Below is a small trained network, with its code and all its weights. Each question gives an input and a class and asks what happens when units are switched off, that is, made to give their printed mean instead of their output.

import numpy as np


def w(rows, s, z=0):
    codes = np.array(rows[::2]) - 128.0
    scale = np.full(codes.shape[1], s)
    scale[-1] = z or s
    return codes * scale


def norm(h):
    return h / np.sqrt((h * h).mean(-1, keepdims=True) + 1e-5)


def f(y):
    return y / 2 * (1 + np.tanh(0.7978845608 * (y + 0.044715 * y**3)))


def log_softmax(a):
    a = a - a.max(-1, keepdims=True)
    return a - np.log(np.exp(a).sum(-1, keepdims=True))


def net(x, mask):
    res = np.array(x, float).reshape(1, 5) / 4 @ E
    u = 0
    for l in range(4):
        y = f(norm(res) @ A[l][:, :-1].T + A[l][:, -1])
        res = res + np.where(mask[u : u + 7], y, B[l][:, -1]) @ B[l][:, :-1]
        u += 7
    return log_softmax(norm(res)[-1] @ U[:, :-1].T + U[:, -1])


A, B = {}, {}
E = w([
[93,197,152,194,92,161,109,233,247],'x0',
[169,109,41,173,20,138,123,130,45],'x1',
[134,143,189,234,113,23,105,142,143],'x2',
[175,90,215,116,26,57,77,134,142],'x3',
[157,151,63,134,147,156,3,52,75],'x4',
],0.0037)
A[0] = w([
[108,152,163,91,96,108,121,145,138,43],'L0N1',
[113,137,87,243,75,151,86,175,150,63],'L0N2',
[119,121,140,201,189,70,106,108,113,52],'L0N3',
[114,129,163,92,115,116,123,158,131,84],'L0N4',
[117,123,136,160,118,132,255,178,154,55],'L0N5',
[79,150,133,120,98,120,124,112,118,95],'L0N6',
[115,131,62,98,165,178,142,111,118,4],'L0N7',
],0.0099,0.0037)
B[0] = w([
[174,75,158,118,115,159,107,132,119,133],'L0N1',
[210,230,115,224,87,174,94,167,148,253],'L0N2',
[152,140,151,157,202,87,134,58,124,191],'L0N3',
[163,123,114,113,125,143,140,95,195,138],'L0N4',
[97,131,148,109,141,98,254,161,147,241],'L0N5',
[160,100,147,136,120,142,139,129,89,118],'L0N6',
[187,87,125,99,172,192,82,121,121,198],'L0N7',
],0.0089,0.0051)
A[1] = w([
[87,145,7,64,150,227,149,82,91,68],'L1N1',
[144,38,213,64,55,132,61,149,170,70],'L1N2',
[112,90,93,167,127,106,61,104,135,15],'L1N3',
[120,51,52,149,54,109,137,85,64,62],'L1N4',
[145,83,23,95,174,254,136,105,82,5],'L1N5',
[56,127,52,139,37,89,90,79,55,65],'L1N6',
[139,87,57,118,77,110,119,122,14,59],'L1N7',
],0.0073,0.002)
B[1] = w([
[236,87,135,126,179,136,112,196,29,229],'L1N1',
[160,55,66,172,133,206,154,39,232,164],'L1N2',
[136,89,236,111,108,92,247,187,81,135],'L1N3',
[23,239,87,121,134,130,144,144,132,166],'L1N4',
[195,70,192,82,211,199,79,193,65,253],'L1N5',
[66,170,3,109,64,124,212,64,133,154],'L1N6',
[69,253,53,73,124,184,155,86,160,184],'L1N7',
],0.0063,0.0049)
A[2] = w([
[176,53,132,58,116,151,38,185,14,24],'L2N1',
[144,15,131,94,120,113,34,187,24,42],'L2N2',
[78,79,148,2,27,124,62,198,90,9],'L2N3',
[87,55,138,68,72,115,60,204,42,52],'L2N4',
[144,93,122,69,118,149,87,140,31,67],'L2N5',
[166,90,132,139,42,57,98,140,66,56],'L2N6',
[68,49,101,91,62,68,44,203,109,2],'L2N7',
],0.007,0.0017)
B[2] = w([
[213,44,168,36,205,222,35,224,56,254],'L2N1',
[169,111,72,55,140,146,76,153,24,213],'L2N2',
[67,114,96,131,39,43,61,148,154,118],'L2N3',
[115,16,169,181,123,161,102,157,115,143],'L2N4',
[203,123,78,131,206,181,150,159,103,197],'L2N5',
[130,254,187,195,239,112,181,152,234,121],'L2N6',
[83,104,250,121,55,145,133,124,151,96],'L2N7',
],0.0053,0.0042)
A[3] = w([
[129,149,129,211,15,99,40,207,100,21],'L3N1',
[57,81,158,124,110,112,211,201,107,49],'L3N2',
[109,27,139,127,85,116,67,93,173,39],'L3N3',
[3,174,97,144,173,166,70,161,134,90],'L3N4',
[97,108,163,135,166,28,56,63,58,7],'L3N5',
[75,89,167,99,109,106,191,181,119,25],'L3N6',
[64,148,109,83,112,174,126,114,98,6],'L3N7',
],0.011,0.0015)
B[3] = w([
[191,191,105,224,82,149,83,111,96,255],'L3N1',
[214,91,112,41,97,7,88,142,175,224],'L3N2',
[99,67,121,167,119,201,178,88,148,151],'L3N3',
[69,142,181,64,95,147,80,153,160,148],'L3N4',
[57,79,188,158,154,55,97,126,69,198],'L3N5',
[115,140,90,135,152,114,234,201,137,199],'L3N6',
[112,100,98,116,80,119,131,134,60,148],'L3N7',
],0.013,0.005)
U = w([
[120,43,130,171,112,200,166,51,200,106],'0',
[204,88,125,65,218,203,71,181,41,169],'1',
[34,188,55,66,54,139,127,87,75,123],'2',
[206,236,123,255,70,138,77,143,129,163],'3',
[49,91,213,178,187,43,82,75,77,136],'4',
[62,189,194,88,143,155,56,166,184,3],'5',
[175,114,119,73,130,28,215,205,194,171],'6',
],0.01,0.0041)

Each question gives the input, the list of numbers given to net, and the class t.
The units are the neurons (one row each of A and B). Each row of codes is followed by its name. A weight is (code - 128) times the scale printed after its matrix; where a second scale follows, it is the last column's (A, B and U).
mask holds one flag per neuron, layer by layer. A switched-off neuron (its flag False) gives its mean, the last column of its row in B, instead of its output. The means were averaged over made-up inputs and are rounded, as every weight is.
A unit's drop is (log p(t) with every unit on - log p(t) with that unit switched off) / (log p(t) with every unit on - log p(t) with every unit switched off).
The circuit of an input: a set's keep is (log p(t) with only the set's units on - log p(t) with every unit switched off) / (log p(t) with every unit on - log p(t) with every unit switched off). Starting from the 12 units with the biggest drops (on a tie, the unit counted first), units are removed one at a time, each time the one whose removal leaves the highest keep (on an exact tie, the one counted first), for as long as the keep stays at least 0.8.
circuit, biggest first: the units of the circuit, biggest drop first
k most important neurons: the k neurons with the biggest drops, biggest first
top k neurons in layer l: the k neurons of layer l with the biggest drops, biggest first
drop of u: that unit's drop, to one decimal
input [-1,-3,-1,2,2], class 0: most important neuron	(L0N2)
input [-8,7,-4,4,2], class 2: circuit, biggest first	(L1N7, L1N4)
input [-6,-8,8,2,-5], class 4: circuit, biggest first	(L0N3, L3N5)
input [-7,-2,0,5,-6], class 0: 3 most important neurons	(L1N2, L3N3, L0N5)
input [3,-6,5,2,2], class 4: 3 most important neurons	(L0N3, L0N2, L3N5)
input [-1,3,-6,6,4], class 2: 4 most important neurons	(L1N7, L0N7, L1N6, L1N4)
input [2,5,-3,6,6], class 3: 2 most important neurons	(L0N2, L3N1)
input [-8,-6,-4,8,6], class 2: 2 most important neurons	(L0N7, L0N3)
input [4,-5,-3,6,-3], class 0: 2 most important neurons	(L1N2, L0N1)
input [-2,2,8,0,-4], class 6: 2 most important neurons	(L0N5, L3N1)
input [0,-8,5,-7,-1], class 4: 2 most important neurons	(L0N3, L0N2)
input [0,-2,1,1,0], class 0: top 2 neurons in layer 0	(L0N1, L0N2)
input [1,-6,8,1,-3], class 4: 3 most important neurons	(L0N3, L3N5, L1N3)
input [3,6,-1,-2,6], class 3: circuit, biggest first	(L0N2)
input [-4,2,4,7,-5], class 0: 2 most important neurons	(L1N2, L0N2)
input [5,-3,-6,4,-6], class 6: drop of L0N5	1.2
input [-7,-2,5,7,0], class 4: drop of L0N3	0.1
input [-1,6,-2,2,-7], class 6: drop of L0N1	0.0
input [-1,4,1,1,8], class 2: drop of L0N7	0.1
input [0,7,-3,-6,-8], class 6: circuit, biggest first	(L0N5)
